Here is a tiny trained network, its code and every weight. The questions are about switching its units off for an input and a class, where a switched-off unit gives its printed mean instead of its output.

import numpy as np


def w(rows, s, z=0):
    codes = np.array(rows[::2]) - 128.0
    scale = np.full(codes.shape[1], s)
    scale[-1] = z or s
    return codes * scale


def f(y):
    return y / 2 * (1 + np.tanh(0.7978845608 * (y + 0.044715 * y**3)))


def log_softmax(a):
    a = a - a.max(-1, keepdims=True)
    return a - np.log(np.exp(a).sum(-1, keepdims=True))


def net(x, mask):
    res = np.array(x, float).reshape(1, 8) / 4 @ E
    y = f(res @ A[0][:, :-1].T + A[0][:, -1])
    res = res + np.where(mask, y, B[0][:, -1]) @ B[0][:, :-1]
    return log_softmax(res[-1] @ U[:, :-1].T + U[:, -1])


A, B = {}, {}
E = w([
[132,127,132,128,127,117,119,131,131,121,125],'x0',
[131,45,19,87,154,39,110,36,118,238,90],'x1',
[124,123,131,120,135,136,140,131,126,136,131],'x2',
[79,65,102,210,2,46,228,185,153,119,152],'x3',
[77,114,100,63,41,179,34,225,167,190,175],'x4',
[123,129,122,125,122,128,126,121,126,119,124],'x5',
[35,154,119,166,169,108,109,211,29,160,16],'x6',
[127,131,113,133,113,154,136,114,120,130,121],'x7',
],0.0067)
A[0] = w([
[107,96,116,172,73,67,248,136,150,92,116,70],'neuron 1',
[185,218,154,54,226,212,19,135,104,146,107,79],'neuron 2',
[123,177,169,140,104,187,131,231,164,51,155,156],'neuron 3',
[80,154,148,181,159,104,114,195,54,174,52,120],'neuron 4',
[104,101,110,75,60,169,24,224,137,176,168,37],'neuron 5',
[197,109,147,55,94,121,134,83,226,126,211,92],'neuron 6',
[86,86,105,53,50,179,29,208,165,148,167,19],'neuron 7',
[182,162,162,199,185,70,208,68,92,104,93,5],'neuron 8',
[105,208,236,159,92,196,131,230,118,88,154,145],'neuron 9',
[146,192,248,195,155,167,202,157,118,35,120,123],'neuron 10',
[39,179,137,185,180,83,149,165,65,134,53,111],'neuron 11',
[209,96,139,106,105,159,142,77,204,73,253,91],'neuron 12',
[73,118,118,77,53,183,14,217,206,190,178,24],'neuron 13',
[92,86,111,181,25,82,221,182,164,131,134,102],'neuron 14',
[186,125,130,171,181,108,227,83,124,74,101,25],'neuron 15',
[48,147,103,156,135,128,103,213,55,142,32,98],'neuron 16',
[144,130,157,146,168,100,191,86,111,85,106,2],'neuron 17',
[77,65,124,196,26,105,169,156,101,114,139,86],'neuron 18',
[39,120,103,141,156,122,108,203,52,149,47,78],'neuron 19',
[150,34,30,125,183,33,147,47,122,216,69,161],'neuron 20',
[170,154,169,168,191,76,209,66,95,58,89,28],'neuron 21',
[89,175,206,186,115,183,163,175,126,43,152,98],'neuron 22',
[67,95,111,165,96,98,198,149,147,112,152,193],'neuron 23',
[211,83,80,145,110,150,133,95,198,126,182,177],'neuron 24',
[158,200,212,182,135,210,150,195,135,37,142,178],'neuron 25',
[88,97,121,208,48,81,185,193,124,110,150,100],'neuron 26',
[134,50,4,82,146,50,84,104,123,227,107,135],'neuron 27',
[164,190,153,39,233,231,28,48,78,98,80,119],'neuron 28',
[60,178,140,156,145,134,95,204,40,144,50,127],'neuron 29',
[210,83,156,106,89,153,139,81,219,85,218,55],'neuron 30',
],0.0065,0.0022)
B[0] = w([
[236,207,165,95,188,71,114,227,173,212,89,201],'neuron 1',
[230,218,182,42,203,38,96,249,218,228,88,234],'neuron 2',
[92,52,71,42,67,107,92,90,92,155,84,208],'neuron 3',
[86,184,198,179,78,148,158,43,168,68,226,201],'neuron 4',
[156,91,32,214,238,221,213,169,57,57,70,190],'neuron 5',
[83,145,215,149,74,168,99,52,233,64,235,191],'neuron 6',
[168,78,40,223,254,229,216,162,56,66,65,192],'neuron 7',
[152,54,36,204,224,252,210,172,70,13,58,200],'neuron 8',
[85,44,66,32,17,87,34,69,94,146,49,230],'neuron 9',
[102,50,35,66,78,124,102,96,28,105,48,228],'neuron 10',
[101,176,211,196,116,117,133,42,157,60,196,209],'neuron 11',
[64,217,237,219,65,139,137,48,169,59,201,204],'neuron 12',
[147,73,15,218,232,242,217,185,38,37,80,204],'neuron 13',
[220,194,165,89,200,35,122,252,183,213,130,213],'neuron 14',
[145,97,55,215,200,223,211,179,87,57,124,188],'neuron 15',
[86,174,218,169,96,160,151,29,177,62,252,206],'neuron 16',
[136,123,118,149,168,139,205,170,57,84,103,161],'neuron 17',
[208,189,185,71,198,56,146,215,160,219,95,193],'neuron 18',
[66,169,224,165,73,193,123,21,196,47,248,199],'neuron 19',
[40,39,27,11,12,120,18,64,86,154,37,254],'neuron 20',
[152,83,36,198,212,224,190,183,83,68,90,205],'neuron 21',
[57,60,61,27,57,124,42,98,139,149,138,205],'neuron 22',
[195,165,135,105,171,101,96,162,166,205,147,186],'neuron 23',
[109,175,186,138,69,109,141,59,134,118,186,181],'neuron 24',
[96,32,88,35,29,88,24,77,120,160,61,233],'neuron 25',
[217,204,185,82,175,54,130,228,178,208,92,204],'neuron 26',
[62,41,76,3,21,87,12,63,74,150,84,228],'neuron 27',
[232,221,194,98,224,19,124,253,220,241,85,254],'neuron 28',
[135,177,219,218,80,141,137,64,160,76,237,209],'neuron 29',
[68,193,242,217,69,116,133,45,152,56,205,195],'neuron 30',
],0.0058,0.0091)
U = w([
[55,51,45,30,21,94,30,65,76,175,78,94],'0',
[208,225,188,83,199,50,116,230,196,234,116,1],'1',
[70,196,229,210,60,147,141,23,173,61,254,33],'2',
[137,80,20,218,217,214,215,164,38,63,86,154],'3',
],0.0099,0.0019)

Each question gives the input, the list of numbers given to net, and the class t.
The units are the neurons (one row each of A and B). Each row of codes is followed by its name. A weight is (code - 128) times the scale printed after its matrix; where a second scale follows, it is the last column's (A, B and U).
mask holds one flag per neuron, in row order. A switched-off neuron (its flag False) gives its mean, the last column of its row in B, instead of its output. The means were averaged over made-up inputs and are rounded, as every weight is.
A unit's drop is (log p(t) with every unit on - log p(t) with that unit switched off) / (log p(t) with every unit on - log p(t) with every unit switched off).
The circuit of an input: a set's keep is (log p(t) with only the set's units on - log p(t) with every unit switched off) / (log p(t) with every unit on - log p(t) with every unit switched off). Starting from the 12 units with the biggest drops (on a tie, the unit counted first), units are removed one at a time, each time the one whose removal leaves the highest keep (on an exact tie, the one counted first), for as long as the keep stays at least 0.8.
units of the circuit, in order: the units of the circuit, biggest drop first
top k neurons: the k neurons with the biggest drops, biggest first
drop of u: that unit's drop, to one decimal
input [4,5,4,-4,-6,1,5,8], class 3: units of the circuit, in order -> [neuron 8]
input [-7,-5,5,-2,7,-4,-3,2], class 3: top 2 neurons -> [neuron 13; neuron 7]
input [4,-6,-8,1,-2,-3,6,3], class 0: top 4 neurons -> [neuron 9; neuron 10; neuron 25; neuron 22]
input [-2,-4,-2,-5,-4,1,-5,2], class 1: top 2 neurons -> [neuron 28; neuron 2]
input [0,-6,6,6,-2,8,0,8], class 0: top 3 neurons -> [neuron 10; neuron 9; neuron 22]
input [1,-8,-3,0,-2,-1,8,4], class 0: top 2 neurons -> [neuron 9; neuron 25]
input [2,1,-4,-5,5,3,-2,-7], class 1: top 3 neurons -> [neuron 2; neuron 28; neuron 8]
input [-3,5,1,-1,6,0,0,5], class 3: top 3 neurons -> [neuron 13; neuron 7; neuron 5]
input [-7,6,-7,0,-7,1,5,-1], class 3: top 2 neurons -> [neuron 8; neuron 21]
input [4,-6,-4,-7,-4,-8,-7,-5], class 1: top 4 neurons -> [neuron 28; neuron 2; neuron 20; neuron 19]
input [-6,-8,4,-8,1,6,-3,7], class 0: top 2 neurons -> [neuron 25; neuron 9]
input [0,1,-5,6,6,3,-2,8], class 1: top 2 neurons -> [neuron 14; neuron 18]
input [1,-7,8,-1,-8,5,-1,-8], class 3: top 4 neurons -> [neuron 21; neuron 8; neuron 15; neuron 20]
input [-6,5,-2,-7,-6,1,6,4], class 1: units of the circuit, in order -> [neuron 28]
input [-3,-6,-2,3,-5,-7,-6,3], class 0: top 2 neurons -> [neuron 10; neuron 25]
input [2,0,3,6,-5,5,7,-1], class 2: drop of neuron 11 -> 0.6
input [7,-8,7,-3,3,-6,-8,-3], class 0: drop of neuron 22 -> 0.2
input [-7,-6,-1,0,-2,4,7,8], class 2: drop of neuron 4 -> 1.1
